Below are the code and all the weights of a small trained network. Each question names an input and a target symbol and asks about switching units off, where a switched-off unit gives its printed mean instead of its output.

import numpy as np


def w(rows, s, z=0):
    codes = np.array(rows[::2]) - 128.0
    scale = np.full(codes.shape[1], s)
    scale[-1] = z or s
    return codes * scale


def f(y):
    return np.maximum(y, 0)


def softmax(a):
    e = np.exp(a - a.max(-1, keepdims=True))
    return e / e.sum(-1, keepdims=True)


def log_softmax(a):
    a = a - a.max(-1, keepdims=True)
    return a - np.log(np.exp(a).sum(-1, keepdims=True))


def net(x, mask):
    ids = ['αδζθφψω'.index(c) for c in x.split()]
    T = len(ids)
    res = E[ids] + P[:T]
    r = res
    for j in range(3):
        rows = slice(2 * j, 2 * j + 2)
        q, k, v = (r @ M[0][rows].T for M in (Q, K, V))
        z = softmax(np.where(np.tri(T) > 0, q @ k.T / 2**0.5, -1e9)) @ v
        o = O[0][rows]
        res = res + np.where(mask[j], z, o[:, -1]) @ o[:, :-1]
    y = f(res @ A[0][:, :-1].T + A[0][:, -1])
    res = res + np.where(mask[3:7], y, B[0][:, -1]) @ B[0][:, :-1]
    return log_softmax(res[-1] @ U[:, :-1].T + U[:, -1])


Q, K, V, O, A, B = {}, {}, {}, {}, {}, {}
E = w([
[129,94,57,171,130,82],'α',
[161,138,133,74,113,128],'δ',
[141,136,150,76,1,135],'ζ',
[89,227,187,144,174,195],'θ',
[99,76,121,148,10,136],'φ',
[175,160,148,118,138,27],'ψ',
[153,97,63,90,148,151],'ω',
],0.016)
P = w([
[175,128,142,255,140,129],'0',
[140,207,53,137,85,130],'1',
[135,183,82,109,98,128],'2',
[132,162,108,92,104,128],'3',
[133,142,128,77,107,127],'4',
[133,127,141,70,109,126],'5',
[134,114,155,62,110,126],'6',
[136,102,165,57,112,128],'7',
[135,97,174,54,112,130],'8',
[137,88,182,53,110,135],'9',
[135,79,189,54,109,142],'10',
],0.0082)
Q[0] = w([
[130,142,73,169,108,114],'H1',
[124,140,74,170,152,143],'H1',
[136,177,192,135,228,140],'H2',
[121,194,117,30,51,210],'H2',
[81,92,112,206,254,137],'H3',
[238,164,91,20,197,147],'H3',
],0.0095)
K[0] = w([
[165,70,99,100,109,112],'H1',
[145,106,91,132,137,79],'H1',
[186,219,202,128,151,93],'H2',
[114,143,205,97,108,253],'H2',
[182,31,19,119,151,84],'H3',
[225,165,128,102,170,196],'H3',
],0.012)
V[0] = w([
[98,211,113,232,207,158],'H1',
[35,205,150,120,111,215],'H1',
[174,113,121,89,158,2],'H2',
[104,226,139,186,176,7],'H2',
[39,154,97,167,209,182],'H3',
[119,51,17,205,142,90],'H3',
],0.0061)
O[0] = w([
[198,3,93,192,213,55,97],'H1',
[193,2,139,109,166,172,187],'H1',
[76,62,142,67,31,167,88],'H2',
[154,150,203,85,132,215,73],'H2',
[33,140,196,97,123,165,109],'H3',
[169,131,182,52,27,157,2],'H3',
],0.0069,0.0053)
A[0] = w([
[120,170,131,39,71,167,76],'N1',
[234,130,147,56,161,161,151],'N2',
[185,147,68,170,142,40,3],'N3',
[2,178,151,70,122,184,160],'N4',
],0.0099,0.003)
B[0] = w([
[151,90,156,106,121,172,237],'N1',
[141,131,104,151,87,134,254],'N2',
[76,162,92,183,148,53,195],'N3',
[5,95,185,149,186,138,163],'N4',
],0.023,0.004)
U = w([
[144,158,27,188,91,14,117],'α',
[208,149,110,114,86,190,242],'δ',
[143,43,186,57,117,254,139],'ζ',
[97,157,214,176,169,155,142],'θ',
[50,103,144,180,108,113,2],'φ',
[118,168,199,85,187,22,105],'ψ',
[77,129,113,85,194,126,92],'ω',
],0.0098,0.0078)

Each question gives the input, a string of symbols that net reads in full, and the target symbol t.
The units are the heads (2 rows each of Q, K, V and O) and the neurons (one row each of A and B). Each row of codes is followed by its name. A weight is (code - 128) times the scale printed after its matrix; where a second scale follows, it is the last column's (O, A, B and U).
mask holds one flag per unit, heads first, then neurons. A switched-off unit (its flag False) gives its mean, the last column of its rows in O or B, instead of its output. The means were averaged over made-up inputs and are rounded, as every weight is.
A unit's drop is (log p(t) with every unit on - log p(t) with that unit switched off) / (log p(t) with every unit on - log p(t) with every unit switched off).
The circuit of an input: a set's keep is (log p(t) with only the set's units on - log p(t) with every unit switched off) / (log p(t) with every unit on - log p(t) with every unit switched off). Starting from all 7 units, units are removed one at a time, each time the one whose removal leaves the highest keep (on an exact tie, the one counted first), for as long as the keep stays at least 0.8.
units of the circuit, in order: the units of the circuit, biggest drop first
unit that matters most: the unit with the biggest drop
k most important neurons: the k neurons with the biggest drops, biggest first
which heads matter: for each layer, one digit per head in row order, 1 if its drop is at least 0.15 and else 0, layers parted by /
input ω ζ ψ ω ψ ψ, target ζ: which heads matter : 110
input ζ ψ φ φ ω ω φ, target ζ: units of the circuit, in order : H1, N1
input ψ δ ψ δ ω δ δ, target ζ: units of the circuit, in order : H1, H2, N1
input δ δ δ, target ζ: 3 most important neurons : N1, N3, N4
input φ ψ ψ, target δ: which heads matter : 011
input α θ δ ω, target ω: units of the circuit, in order : H3, N4
input ω ω ω θ δ φ, target φ: which heads matter : 001
input θ ψ α ζ ψ φ ω, target ω: 3 most important neurons : N1, N4, N2
input δ δ ζ ζ ζ ζ φ, target α: unit that matters most : H3
input ζ α δ θ α, target δ: units of the circuit, in order : H2, H3
input α ζ α ζ ζ ζ δ θ ψ α, target ζ: units of the circuit, in order : H2, N3
input θ δ ζ α ζ ζ, target ζ: 2 most important neurons : N3, N2
input θ ζ ζ α φ ω θ φ ψ ψ α, target δ: which heads matter : 111
input ψ ζ φ ω, target α: units of the circuit, in order : H2, N3
input ζ ω ψ ζ α ω ζ ζ δ ζ ψ, target δ: which heads matter : 111
input θ ω ψ, target ψ: unit that matters most : H3
input ζ φ φ, target δ: 2 most important neurons : N1, N4
input ψ ζ ζ ω ζ ζ, target ζ: which heads matter : 100
input ω ω ζ φ δ, target α: which heads matter : 011
input ω ω ζ φ ζ ω ζ ζ δ ψ, target α: which heads matter : 001
input α ζ ψ ω, target α: which heads matter : 000
